Below is a small trained network, with its code and all its weights. Each question gives an input and a class and asks what happens when units are switched off, that is, made to give their printed mean instead of their output.

import numpy as np


def w(rows, s, z=0):
    codes = np.array(rows[::2]) - 128.0
    scale = np.full(codes.shape[1], s)
    scale[-1] = z or s
    return codes * scale


def norm(h):
    return h / np.sqrt((h * h).mean(-1, keepdims=True) + 1e-5)


def f(y):
    return np.maximum(y, 0)


def log_softmax(a):
    a = a - a.max(-1, keepdims=True)
    return a - np.log(np.exp(a).sum(-1, keepdims=True))


def net(x, mask):
    res = np.array(x, float).reshape(1, 4) / 4 @ E
    u = 0
    for l in range(2):
        y = f(norm(res) @ A[l][:, :-1].T + A[l][:, -1])
        res = res + np.where(mask[u : u + 3], y, B[l][:, -1]) @ B[l][:, :-1]
        u += 3
    return log_softmax(norm(res)[-1] @ U[:, :-1].T + U[:, -1])


A, B = {}, {}
E = w([
[79,182,95,168],'x0',
[167,54,66,178],'x1',
[252,160,113,151],'x2',
[73,138,254,223],'x3',
],0.0075)
A[0] = w([
[162,118,255,122,44],'L0N1',
[73,151,57,84,99],'L0N2',
[82,42,122,127,5],'L0N3',
],0.014,0.0028)
B[0] = w([
[108,111,169,87,254],'L0N1',
[149,152,40,21,252],'L0N2',
[4,123,132,141,207],'L0N3',
],0.011,0.0046)
A[1] = w([
[225,5,160,232,184],'L1N1',
[234,167,73,115,184],'L1N2',
[204,3,113,86,252],'L1N3',
],0.012,0.0043)
B[1] = w([
[101,230,41,176,212],'L1N1',
[242,50,166,68,254],'L1N2',
[56,87,199,251,244],'L1N3',
],0.015,0.0067)
U = w([
[54,111,49,69,97],'0',
[111,122,209,99,141],'1',
[208,50,149,113,82],'2',
[153,127,80,5,171],'3',
[201,92,113,213,137],'4',
[134,226,78,196,68],'5',
[147,170,93,110,2],'6',
[47,159,180,179,187],'7',
],0.019,0.0096)

Each question gives the input, the list of numbers given to net, and the class t.
The units are the neurons (one row each of A and B). Each row of codes is followed by its name. A weight is (code - 128) times the scale printed after its matrix; where a second scale follows, it is the last column's (A, B and U).
mask holds one flag per neuron, layer by layer. A switched-off neuron (its flag False) gives its mean, the last column of its row in B, instead of its output. The means were averaged over made-up inputs and are rounded, as every weight is.
A unit's drop is (log p(t) with every unit on - log p(t) with that unit switched off) / (log p(t) with every unit on - log p(t) with every unit switched off).
The circuit of an input: a set's keep is (log p(t) with only the set's units on - log p(t) with every unit switched off) / (log p(t) with every unit on - log p(t) with every unit switched off). Starting from all 6 units, units are removed one at a time, each time the one whose removal leaves the highest keep (on an exact tie, the one counted first), for as long as the keep stays at least 0.8.
units of the circuit, in order: the units of the circuit, biggest drop first
unit that matters most: the unit with the biggest drop
top k neurons: the k neurons with the biggest drops, biggest first
k most important neurons of layer l: the k neurons of layer l with the biggest drops, biggest first
input [1,6,3,-8], class 2: unit that matters most : L1N2
input [-5,-4,8,-7], class 2: units of the circuit, in order : [L1N2 L1N3]
input [2,-3,5,5], class 1: top 3 neurons : [L0N1 L1N1 L1N3]
input [-3,4,-3,-3], class 7: top 3 neurons : [L1N3 L1N2 L0N3]
input [-2,-1,5,5], class 7: top 2 neurons : [L0N1 L1N2]
input [1,-2,2,-1], class 3: top 2 neurons : [L1N3 L0N1]
input [-8,-3,5,3], class 7: units of the circuit, in order : [L1N2 L0N2]
input [-3,7,0,-5], class 4: top 2 neurons : [L1N3 L1N2]
input [-2,5,0,2], class 5: top 2 neurons : [L0N2 L1N1]
input [8,-7,-2,1], class 3: top 2 neurons : [L1N3 L0N2]
input [8,5,-5,-8], class 3: top 2 neurons : [L0N2 L1N2]
input [-1,-1,7,4], class 7: top 3 neurons : [L0N1 L0N2 L1N2]
input [1,3,-6,0], class 0: 2 most important neurons of layer 1 : [L1N3 L1N2]
input [6,-8,-4,-1], class 3: units of the circuit, in order : [L1N3]
input [-8,-4,7,2], class 7: units of the circuit, in order : [L0N1 L1N3 L1N2]
input [-1,0,3,-6], class 2: units of the circuit, in order : [L1N2 L1N3]
input [6,6,-3,-2], class 3: top 3 neurons : [L0N2 L1N3 L0N1]
input [8,-8,-6,-3], class 3: top 2 neurons : [L0N2 L1N3]
input [0,6,1,-8], class 2: units of the circuit, in order : [L1N2 L1N1]
input [5,8,-7,2], class 0: units of the circuit, in order : [L1N3]
input [-5,8,2,2], class 5: top 2 neurons : [L1N1 L0N2]
input [1,8,3,0], class 5: top 2 neurons : [L1N1 L0N2]
input [5,-6,5,1], class 3: 2 most important neurons of layer 1 : [L1N3 L1N1]
input [-3,3,2,-3], class 4: 2 most important neurons of layer 1 : [L1N2 L1N3]
input [-5,1,-3,-3], class 7: 2 most important neurons of layer 1 : [L1N3 L1N2]
